Below is a small trained network, with its code and all its weights. Each question gives an input and a class and asks what happens when units are switched off, that is, made to give their printed mean instead of their output.

import numpy as np


def w(rows, s, z=0):
    codes = np.array(rows[::2]) - 128.0
    scale = np.full(codes.shape[1], s)
    scale[-1] = z or s
    return codes * scale


def norm(h):
    return h / np.sqrt((h * h).mean(-1, keepdims=True) + 1e-5)


def f(y):
    return y / 2 * (1 + np.tanh(0.7978845608 * (y + 0.044715 * y**3)))


def log_softmax(a):
    a = a - a.max(-1, keepdims=True)
    return a - np.log(np.exp(a).sum(-1, keepdims=True))


def net(x, mask):
    res = np.array(x, float).reshape(1, 5) / 4 @ E
    u = 0
    for l in range(2):
        y = f(norm(res) @ A[l][:, :-1].T + A[l][:, -1])
        res = res + np.where(mask[u : u + 9], y, B[l][:, -1]) @ B[l][:, :-1]
        u += 9
    return log_softmax(norm(res)[-1] @ U[:, :-1].T + U[:, -1])


A, B = {}, {}
E = w([
[2,207,64,142,206,49,183,159],'x0',
[175,110,77,139,50,47,131,108],'x1',
[151,171,242,96,134,31,75,167],'x2',
[147,194,179,222,118,133,178,58],'x3',
[37,32,189,127,110,88,159,96],'x4',
],0.0056)
A[0] = w([
[101,163,210,129,204,207,159,96,5],'L0N0',
[190,176,155,213,134,89,192,28,53],'L0N1',
[120,128,80,195,129,31,138,127,128],'L0N2',
[75,128,189,118,254,240,89,162,46],'L0N3',
[151,94,59,106,81,135,199,90,82],'L0N4',
[96,54,73,45,150,124,50,195,49],'L0N5',
[95,16,156,130,94,48,190,96,15],'L0N6',
[193,79,160,156,114,182,90,151,169],'L0N7',
[151,145,157,164,181,117,178,52,1],'L0N8',
],0.0068,0.0033)
B[0] = w([
[110,85,96,96,14,59,171,174,177],'L0N0',
[121,67,112,82,64,104,174,230,227],'L0N1',
[117,116,116,126,79,148,1,131,212],'L0N2',
[159,104,46,68,60,30,123,45,238],'L0N3',
[176,79,137,143,171,38,132,94,177],'L0N4',
[134,113,176,151,54,129,245,233,244],'L0N5',
[151,240,137,41,132,208,190,86,220],'L0N6',
[25,159,97,140,133,123,67,142,252],'L0N7',
[125,118,171,153,112,168,133,228,132],'L0N8',
],0.0076,0.0031)
A[1] = w([
[126,81,82,153,165,190,172,95,24],'L1N0',
[135,61,103,187,160,184,157,110,5],'L1N1',
[57,158,72,157,161,62,140,159,136],'L1N2',
[165,151,224,106,159,76,100,149,131],'L1N3',
[167,68,170,130,104,201,103,127,64],'L1N4',
[209,175,58,123,139,139,101,173,74],'L1N5',
[31,75,166,63,150,158,151,66,105],'L1N6',
[176,75,153,143,64,131,79,80,46],'L1N7',
[135,160,170,255,101,135,188,127,116],'L1N8',
],0.0089,0.0026)
B[1] = w([
[185,57,171,170,204,56,126,123,157],'L1N0',
[152,109,105,188,176,83,127,128,140],'L1N1',
[122,102,160,126,117,203,24,121,252],'L1N2',
[157,21,1,248,217,156,219,71,237],'L1N3',
[18,188,146,165,207,197,98,202,171],'L1N4',
[119,175,252,104,127,117,222,69,228],'L1N5',
[208,214,172,150,149,140,125,104,234],'L1N6',
[52,166,83,78,138,105,49,131,213],'L1N7',
[57,87,124,77,149,154,180,230,149],'L1N8',
],0.0072,0.004)
U = w([
[121,93,145,106,87,136,189,252,115],'0',
[85,166,135,140,153,161,26,132,136],'1',
[168,121,110,75,78,72,111,82,255],'2',
[195,65,113,185,186,94,146,99,60],'3',
[181,204,198,103,142,149,194,88,36],'4',
],0.014,0.0036)

Each question gives the input, the list of numbers given to net, and the class t.
The units are the neurons (one row each of A and B). Each row of codes is followed by its name. A weight is (code - 128) times the scale printed after its matrix; where a second scale follows, it is the last column's (A, B and U).
mask holds one flag per neuron, layer by layer. A switched-off neuron (its flag False) gives its mean, the last column of its row in B, instead of its output. The means were averaged over made-up inputs and are rounded, as every weight is.
A unit's drop is (log p(t) with every unit on - log p(t) with that unit switched off) / (log p(t) with every unit on - log p(t) with every unit switched off).
The circuit of an input: a set's keep is (log p(t) with only the set's units on - log p(t) with every unit switched off) / (log p(t) with every unit on - log p(t) with every unit switched off). Starting from the 12 units with the biggest drops (on a tie, the unit counted first), units are removed one at a time, each time the one whose removal leaves the highest keep (on an exact tie, the one counted first), for as long as the keep stays at least 0.8.
circuit, biggest first: the units of the circuit, biggest drop first
top k neurons: the k neurons with the biggest drops, biggest first
k most important neurons of layer l: the k neurons of layer l with the biggest drops, biggest first
input [6,6,7,4,-4], class 3: 3 most important neurons of layer 1 -> (L1N3, L1N7, L1N4)
input [-2,6,-6,-8,-6], class 0: 2 most important neurons of layer 1 -> (L1N3, L1N6)
input [2,-2,-7,-7,8], class 4: top 2 neurons -> (L1N6, L0N6)
input [-1,2,-4,-5,-8], class 4: circuit, biggest first -> (L1N5)
input [7,3,-6,-6,5], class 1: top 3 neurons -> (L1N2, L0N1, L1N3)
input [-8,-4,2,-3,-8], class 1: 2 most important neurons of layer 0 -> (L0N7, L0N6)
input [1,1,8,-7,1], class 3: 2 most important neurons of layer 0 -> (L0N1, L0N0)
input [5,3,6,0,-5], class 3: circuit, biggest first -> (L1N3, L0N7)
input [4,0,2,-3,1], class 1: 3 most important neurons of layer 0 -> (L0N1, L0N0, L0N2)
input [5,1,-6,-1,8], class 4: circuit, biggest first -> (L0N6, L1N6)
input [7,4,-1,-1,8], class 4: 3 most important neurons of layer 1 -> (L1N6, L1N7, L1N4)
input [-1,3,-7,1,-6], class 3: circuit, biggest first -> (L1N0, L0N4)
input [-6,-6,-2,-4,3], class 1: top 2 neurons -> (L1N4, L0N1)
input [7,1,8,3,6], class 3: top 4 neurons -> (L1N3, L0N7, L1N7, L1N4)
input [-3,2,-8,-7,-4], class 3: top 2 neurons -> (L0N4, L1N0)
input [3,-8,6,-2,8], class 2: top 2 neurons -> (L0N3, L0N0)
input [-2,-1,-5,1,-4], class 3: circuit, biggest first -> (L1N0)
input [4,2,6,5,-1], class 3: top 2 neurons -> (L1N3, L0N5)
input [0,4,-2,-5,-6], class 4: top 2 neurons -> (L1N5, L0N1)
input [3,0,6,-5,2], class 3: top 4 neurons -> (L1N3, L0N1, L0N0, L0N7)
input [-7,4,0,7,6], class 0: circuit, biggest first -> (L1N8)
input [8,7,8,0,8], class 1: 2 most important neurons of layer 0 -> (L0N2, L0N3)
input [-7,-1,-6,-6,2], class 1: 2 most important neurons of layer 1 -> (L1N4, L1N3)
input [-4,4,7,-1,-7], class 3: top 2 neurons -> (L1N3, L0N6)
input [0,4,-7,-3,-8], class 4: top 2 neurons -> (L1N5, L1N3)
input [6,-8,-7,-7,-7], class 2: top 3 neurons -> (L0N3, L1N4, L0N7)
input [6,-8,-8,-6,-6], class 2: most important neuron of layer 1 -> (L1N3)
input [-6,-3,-5,0,-3], class 1: top 2 neurons -> (L1N3, L1N4)
input [-7,7,-2,-5,1], class 1: top 2 neurons -> (L1N4, L0N3)
